Below is a small trained network, with its code and all its weights. Each question gives an input and a class and asks what happens when units are switched off, that is, made to give their printed mean instead of their output.

import numpy as np


def w(rows, s, z=0):
    codes = np.array(rows[::2]) - 128.0
    scale = np.full(codes.shape[1], s)
    scale[-1] = z or s
    return codes * scale


def f(y):
    return np.maximum(y, 0)


def log_softmax(a):
    a = a - a.max(-1, keepdims=True)
    return a - np.log(np.exp(a).sum(-1, keepdims=True))


def net(x, mask):
    res = np.array(x, float).reshape(1, 7) / 4 @ E
    y = f(res @ A[0][:, :-1].T + A[0][:, -1])
    res = res + np.where(mask, y, B[0][:, -1]) @ B[0][:, :-1]
    return log_softmax(res[-1] @ U[:, :-1].T + U[:, -1])


A, B = {}, {}
E = w([
[86,93,222,39,124,212,133,113,175,150,100,81],'x0',
[50,91,177,131,101,114,118,134,78,90,139,65],'x1',
[116,81,140,108,75,147,238,173,58,178,137,113],'x2',
[130,109,72,134,180,85,98,25,77,189,145,27],'x3',
[84,163,161,94,200,149,85,65,197,72,144,73],'x4',
[164,123,134,61,115,72,216,142,169,164,245,145],'x5',
[81,94,69,136,165,169,141,109,188,193,157,163],'x6',
],0.012)
A[0] = w([
[93,159,52,158,176,171,56,17,189,106,29,106,100],'N0',
[149,187,18,215,114,54,98,107,152,144,217,213,68],'N1',
[38,81,146,164,139,129,136,104,14,103,119,2,167],'N2',
[178,154,98,122,92,57,188,116,71,253,170,154,31],'N3',
[100,198,190,54,174,77,95,73,200,134,167,80,22],'N4',
[89,94,151,129,112,127,101,106,41,131,125,30,2],'N5',
[51,83,138,43,164,194,190,114,213,201,198,158,89],'N6',
],0.0079,0.0019)
B[0] = w([
[213,139,103,177,144,218,39,87,151,156,26,108,243],'N0',
[72,175,68,205,204,93,166,141,105,61,161,114,245],'N1',
[58,199,167,116,81,75,127,16,3,178,122,143,244],'N2',
[231,50,131,114,124,87,120,156,86,180,254,192,227],'N3',
[180,169,175,68,184,154,181,77,193,74,177,107,227],'N4',
[126,102,177,119,102,87,142,110,27,125,109,63,203],'N5',
[69,64,155,165,123,158,216,157,210,170,124,72,248],'N6',
],0.0089,0.015)
U = w([
[89,150,160,103,80,79,110,92,72,154,112,82,120],'0',
[139,157,162,34,168,139,136,102,189,74,168,77,86],'1',
[156,144,105,160,171,192,26,115,145,156,64,104,108],'2',
[216,77,42,116,112,85,149,158,111,181,193,170,109],'3',
[104,177,194,116,44,166,131,243,131,48,60,245,253],'4',
[92,159,14,185,188,72,140,151,128,67,152,145,111],'5',
[48,70,115,118,103,182,189,156,181,205,133,123,97],'6',
],0.012,0.0041)

Each question gives the input, the list of numbers given to net, and the class t.
The units are the neurons (one row each of A and B). Each row of codes is followed by its name. A weight is (code - 128) times the scale printed after its matrix; where a second scale follows, it is the last column's (A, B and U).
mask holds one flag per neuron, in row order. A switched-off neuron (its flag False) gives its mean, the last column of its row in B, instead of its output. The means were averaged over made-up inputs and are rounded, as every weight is.
A unit's drop is (log p(t) with every unit on - log p(t) with that unit switched off) / (log p(t) with every unit on - log p(t) with every unit switched off).
The circuit of an input: a set's keep is (log p(t) with only the set's units on - log p(t) with every unit switched off) / (log p(t) with every unit on - log p(t) with every unit switched off). Starting from all 7 units, units are removed one at a time, each time the one whose removal leaves the highest keep (on an exact tie, the one counted first), for as long as the keep stays at least 0.8.
circuit, biggest first: the units of the circuit, biggest drop first
k most important neurons: the k neurons with the biggest drops, biggest first
drop when u is switched off: that unit's drop, to one decimal
input [6,2,4,1,-8,5,-5], class 3: circuit, biggest first => (N3)
input [7,-3,5,8,-6,-5,5], class 0: 2 most important neurons => (N2, N5)
input [1,8,0,-1,8,3,-5], class 0: 3 most important neurons => (N2, N5, N6)
input [-5,2,3,-7,7,1,-2], class 4: circuit, biggest first => (N1, N4)
input [8,-3,2,5,-5,-7,2], class 0: 3 most important neurons => (N2, N5, N4)
input [-2,8,1,-7,5,-3,4], class 4: circuit, biggest first => (N5, N6, N1)
input [-8,-6,0,8,-3,3,5], class 5: 2 most important neurons => (N1, N5)
input [-7,1,2,-2,7,-6,7], class 2: drop when N0 is switched off => 2.2
input [-2,-6,4,4,2,-2,-2], class 3: drop when N3 is switched off => 0.2
input [5,7,7,7,-8,7,6], class 3: drop when N3 is switched off => 7.1
